Below are the code and all the weights of a small trained network. Each question names an input and a class and asks about switching units off, where a switched-off unit gives its printed mean instead of its output.

import numpy as np


def w(rows, s, z=0):
    codes = np.array(rows[::2]) - 128.0
    scale = np.full(codes.shape[1], s)
    scale[-1] = z or s
    return codes * scale


def norm(h):
    return h / np.sqrt((h * h).mean(-1, keepdims=True) + 1e-5)


def f(y):
    return y / 2 * (1 + np.tanh(0.7978845608 * (y + 0.044715 * y**3)))


def log_softmax(a):
    a = a - a.max(-1, keepdims=True)
    return a - np.log(np.exp(a).sum(-1, keepdims=True))


def net(x, mask):
    res = np.array(x, float).reshape(1, 6) / 4 @ E
    u = 0
    for l in range(2):
        y = f(norm(res) @ A[l][:, :-1].T + A[l][:, -1])
        res = res + np.where(mask[u : u + 12], y, B[l][:, -1]) @ B[l][:, :-1]
        u += 12
    return log_softmax(norm(res)[-1] @ U[:, :-1].T + U[:, -1])


A, B = {}, {}
E = w([
[110,119,125,120,96,120,149],'x0',
[163,146,136,141,175,142,88],'x1',
[154,176,128,156,155,113,147],'x2',
[142,53,225,118,132,17,235],'x3',
[90,200,208,87,100,89,40],'x4',
[217,108,57,52,29,70,1],'x5',
],0.0063)
A[0] = w([
[112,205,99,107,105,167,82,145],'0.n1',
[163,92,212,135,181,130,194,104],'0.n2',
[120,81,255,158,103,83,81,42],'0.n3',
[121,103,193,98,172,88,100,108],'0.n4',
[30,140,164,148,124,122,121,46],'0.n5',
[143,113,116,80,106,93,121,22],'0.n6',
[197,97,154,69,125,67,147,161],'0.n7',
[157,81,88,45,183,80,114,167],'0.n8',
[59,174,160,98,64,115,187,164],'0.n9',
[165,148,77,177,70,109,105,98],'0.n10',
[146,116,166,179,111,199,54,5],'0.n11',
[156,75,66,180,107,233,104,88],'0.n12',
],0.0095,0.0023)
B[0] = w([
[125,72,254,81,133,68,116,248],'0.n1',
[141,55,178,156,90,183,149,254],'0.n2',
[173,193,79,57,206,64,211,203],'0.n3',
[133,241,56,125,145,78,164,174],'0.n4',
[86,211,151,102,155,96,97,169],'0.n5',
[142,163,146,187,106,67,41,158],'0.n6',
[144,139,69,204,63,245,131,244],'0.n7',
[198,166,114,242,63,150,132,206],'0.n8',
[101,126,105,129,163,183,137,200],'0.n9',
[181,98,127,2,113,78,126,196],'0.n10',
[24,110,141,74,67,145,120,162],'0.n11',
[164,229,40,153,178,129,250,242],'0.n12',
],0.0065,0.0049)
A[1] = w([
[196,155,48,101,99,98,142,113],'1.n1',
[107,154,105,191,110,68,111,31],'1.n2',
[169,109,75,171,42,59,118,79],'1.n3',
[66,205,109,120,191,176,142,124],'1.n4',
[108,173,156,122,107,118,84,34],'1.n5',
[57,113,116,184,118,135,82,3],'1.n6',
[165,76,144,196,81,135,100,119],'1.n7',
[118,171,138,97,95,98,54,151],'1.n8',
[117,181,159,77,130,125,180,78],'1.n9',
[109,53,137,111,253,123,204,192],'1.n10',
[26,140,193,145,160,147,107,51],'1.n11',
[106,178,181,216,91,109,112,131],'1.n12',
],0.011,0.0038)
B[1] = w([
[83,129,109,24,241,121,74,251],'1.n1',
[95,139,59,98,177,101,158,122],'1.n2',
[95,184,72,138,160,163,178,231],'1.n3',
[111,213,65,133,93,162,173,222],'1.n4',
[163,82,158,103,136,133,72,146],'1.n5',
[139,171,79,47,147,154,109,116],'1.n6',
[150,156,155,177,52,152,187,182],'1.n7',
[60,13,165,202,92,104,103,203],'1.n8',
[183,191,55,102,137,159,130,176],'1.n9',
[237,86,147,206,5,107,110,253],'1.n10',
[122,114,16,49,218,104,141,186],'1.n11',
[58,123,47,1,216,112,135,152],'1.n12',
],0.0075,0.0074)
U = w([
[174,223,91,187,72,243,209,40],'0',
[81,126,1,57,225,144,103,17],'1',
[130,80,232,204,19,172,98,251],'2',
],0.0076,0.002)

Each question gives the input, the list of numbers given to net, and the class t.
The units are the neurons (one row each of A and B). Each row of codes is followed by its name. A weight is (code - 128) times the scale printed after its matrix; where a second scale follows, it is the last column's (A, B and U).
mask holds one flag per neuron, layer by layer. A switched-off neuron (its flag False) gives its mean, the last column of its row in B, instead of its output. The means were averaged over made-up inputs and are rounded, as every weight is.
A unit's drop is (log p(t) with every unit on - log p(t) with that unit switched off) / (log p(t) with every unit on - log p(t) with every unit switched off).
The circuit of an input: a set's keep is (log p(t) with only the set's units on - log p(t) with every unit switched off) / (log p(t) with every unit on - log p(t) with every unit switched off). Starting from the 12 units with the biggest drops (on a tie, the unit counted first), units are removed one at a time, each time the one whose removal leaves the highest keep (on an exact tie, the one counted first), for as long as the keep stays at least 0.8.
units of the circuit, in order: the units of the circuit, biggest drop first
unit that matters most: the unit with the biggest drop
k most important neurons: the k neurons with the biggest drops, biggest first
top k neurons in layer l: the k neurons of layer l with the biggest drops, biggest first
drop of u: that unit's drop, to one decimal
input [-2,0,6,-6,7,1], class 2: unit that matters most -> 1.n8
input [6,2,0,6,5,1], class 1: 2 most important neurons -> 1.n1; 1.n10
input [-4,2,7,-4,8,-1], class 1: top 2 neurons in layer 1 -> 1.n11; 1.n10
input [1,8,-3,5,2,1], class 1: units of the circuit, in order -> 1.n10; 0.n12
input [1,5,0,-8,7,2], class 2: 2 most important neurons -> 1.n8; 1.n1
input [7,-7,1,-1,4,-6], class 1: top 3 neurons in layer 1 -> 1.n11; 1.n12; 1.n7
input [-2,3,-1,-4,5,-1], class 1: 3 most important neurons -> 1.n11; 1.n10; 0.n10
input [2,1,-4,5,-1,-6], class 2: top 2 neurons in layer 1 -> 1.n10; 1.n3
input [8,5,4,-5,-4,1], class 1: 2 most important neurons -> 1.n1; 0.n10
input [-6,-8,-6,8,-6,7], class 0: top 2 neurons in layer 1 -> 1.n3; 1.n7
input [2,-6,6,-7,8,2], class 2: top 2 neurons in layer 1 -> 1.n8; 1.n1
input [-8,6,-8,6,6,1], class 1: top 2 neurons in layer 1 -> 1.n1; 1.n10
input [-3,-3,-1,-2,8,3], class 2: drop of 1.n8 -> 0.2
input [1,-3,-2,-5,3,3], class 2: drop of 0.n10 -> 0.0
input [-7,-1,-8,-1,2,5], class 2: unit that matters most -> 1.n8
input [-6,5,-8,6,-5,7], class 0: drop of 1.n3 -> 0.1
input [1,-3,0,5,4,5], class 1: drop of 1.n1 -> 0.3
